(in the rows, 128 means zero)
Each row is followed by its class number.
[111  90 143 100 131 148 167 142 164 153 117 164 125 145 119 112 114 116
 121 134  68 121  85  52 124 126 139 111 139 128 120 162  56 131 122 122
 109 114 158 118 113 108 138 112 125 131 139 140 133 130  92 105 123 125
  83 128 139  93 142 116 149 133 150] | 0
[129 105 149 103 131 118 138 125 151 118 130 138 124 140 104  92 118 123
 128 128  92 129 137  93 133 133 109 116 126 132 128 141  58 129 133 115
 121 122 167 105 111 117 132 105 134 144 130 122 124 128  75 136 121 132
 137 144 130 108 139 120 153 141 137] | 0
[127 100 135 110 120 137 127 150 151 133 143 136 121 152 131 132 127 100
 136 122  65 133 133 121 126 125  83 130 108 130 139 142 161 137 122 142
 128 117 145 135 121 106 117 144 136 124 134 122 135 131  75 141 125 132
 130 116 124 143 133 113 125 133 117] | 1
[162  69 134  62 120 149 128 162  95 184 145 139 123 150 131  83 104 111
 140 116  62 133  99  76 123 126  97 112  95 127 123 137 173 149 119 111
 114 128 159 133 117 170 124 118 138 125 125 127 124 114 138 149 118 131
 130 121 133 126 144 104 175 130 166] | 1
[ 95 111 156 112 127 130 141 123 185 150 109 143 123 153 111 158 117 102
 124 128  71 110 146  86 133 129  93 103 136 129 140 123  60 121 128 165
 128 139 157 112 102  84 133 100 126 135 143 125 137 139  34 130 129 135
 130 116 135 132 123 120 112 134 129] | 0
[115 129 146 120 131 140 132 131 144 141 110 128 141 117 100 115 111 131
 119 143  60 122  97  49 127 123 149  94 145 128 136 122  39 126 118 133
  84 105 133 126 144 134 130 116 129 136 131 137 116 136 134  95 124 123
 123 127 129 106 124 127 152 131 163] | 1
[123  54 143  85 131 111 113 122 155 116 119 139 130 152  92  99 128 102
 155 116  77 124 147  80 129 134  52  88 102 121 145 111  61 139 127 113
 121 108 164 110 134  67 127  92 142 135 135 121 135 131  46 144 119 130
 137 139 126 110 145 115 149 134 128] | 0
[129  93 133 104 128 116 116 129 126 129 129 122 115 143 119 106 131 117
 137 115 124 123 148 123 136 133  77 116 109 134 138 105 124 142 111 127
 126 126 141 131 133 104 130 111 132 130 129 121 130 121 105 149 122 130
 142 131 133 114 126 127 130 130 131] | 0
[129 110 131 114 132 122 126 125 128 124 118 125 132 139 120 127 125 125
 131 123 115 138 142 126 134 133 103 123 117 133 129 118 114 133 122 127
 124 123 143 144 128 118 150 126 135 136 133 126 130 128 122 138 122 133
 132 133 125 121 126 126 129 128 130] | 1
[130  88 133 102 124 145 121 146 133 166 124 132 128 153 122 127 117 110
 133 125  75 111 110  92 125 126  96 106 113 132 136 124 141 138 116 128
 118 132 129 134 127 123 124 117 135 119 129 139 134 120 114 132 127 132
 126 113 131 130 130 110 145 133 137] | 1
[121  86 143  90 130 159 172 170 151 182 123 172 129 146 130 116 109 116
 116 132  63 121  86  64 121 117 127 113 136 126 121 164  92 133 117 134
 121 128 162 136 111 137 135 133 128 148 133 140 137 126 102 119 125 106
 129 119 136 104 159 120 145 131 151] | 1
[131 104 113 117 135 151 161 156 141 148 134 153 135 137 133 105  97 106
 112 132 102 116  74  66 124 121 119  93 138 137 148 136 136 136 106 113
 129 124 134 119 151 107 132 123 144 118 119 142 130 134 135 102 126 123
 121 135 138 100 131 119 141 130 144] | 1
[145 101 121 118 141 139 116 152 124 129 152 142 119 144 124  84 113 106
 142 119 101 133 110  96 125 136  82 119 118 131 148 125 173 144 120 126
 131 122 133 116 144 110 111 128 132 125 128 124 127 130  99 135 130 126
 122 125 124 132 128 118 144 127 127] | 1
[125  98 136  98 129 149 137 154 151 178 119 154 126 155 128 140 111 104
 118 125  76 126 108  88 132 125  99 114 126 130 136 132 140 138 117 134
 121 130 148 134 109 121 125 123 127 129 127 134 138 126  92 134 127 121
 124 114 134 126 140 117 135 131 146] | 1
[141  98 145 100 126 130 109 134 131 122 151 123 117 153 108  88 132 107
 156 124  79 144 136 105 134 128  82 126 104 132 143 125 147 137 133 124
 125 122 144  97 123 126 127 106 137 124 132 118 122 127  65 143 131 132
 134 133 126 152 125 109 155 133 130] | 0
[145 123 144  85 129 131 124 152 130 137 140  82 123 135 121  87 102 121
 138 115 105 132 126 104 134 121 106 109 114 128 143 115 143 140 125 122
 124 126 137 119 118 137 129  96 129 126 131 131 120 124 109 138 131 131
 129 141 122 115 134 107 150 133 140] | 1
[150  81 120 129 128 115  82  97 113  83 138 101 121 136 105  87 142 119
 152 119 129 131 137 122 135 130  81 114 104 142 137 116 116 128 140  89
 127 104 134  98 151  97 118 106 147 124 124 114 123 135 114 131 123 131
 128 142 115 143  96 136 156 134 130] | 0
[119 116 142 122 166 108 126 126 159 112 119 125 128 132 107 121 115 112
 134 117 104 124 152 102 133 130  89 111 129 131 148 102  82 131 130 143
 127 121 140 124 133  91 137 120 129 132 135 125 150 134  77 126 124 137
 131 131 123 119 124 121 115 134 115] | 0
[ 75   9 140 137 136 140 186 140 151 131  96 181 102 147 131 178 178 127
  90 115  86 118 129 116 118 119  75 162 132 120  71 192   4 114 107 130
 132 126 184 195 130  20 143 226 119 170 127 136 162 137  82 153 119 120
 153  95 118 102 168 177  96 136 106] | 1
[149  93 122 106 133 130 124 159 134 142 144 143 122 146 122  88 118 106
 132 128 112 128  98 100 126 127  99 110 120 132 142 142 158 139 130 112
 127 119 141  95 127 118 128 104 133 111 127 137 135 126  96 131 127 127
 120 141 134 124 126 113 155 131 144] | 1
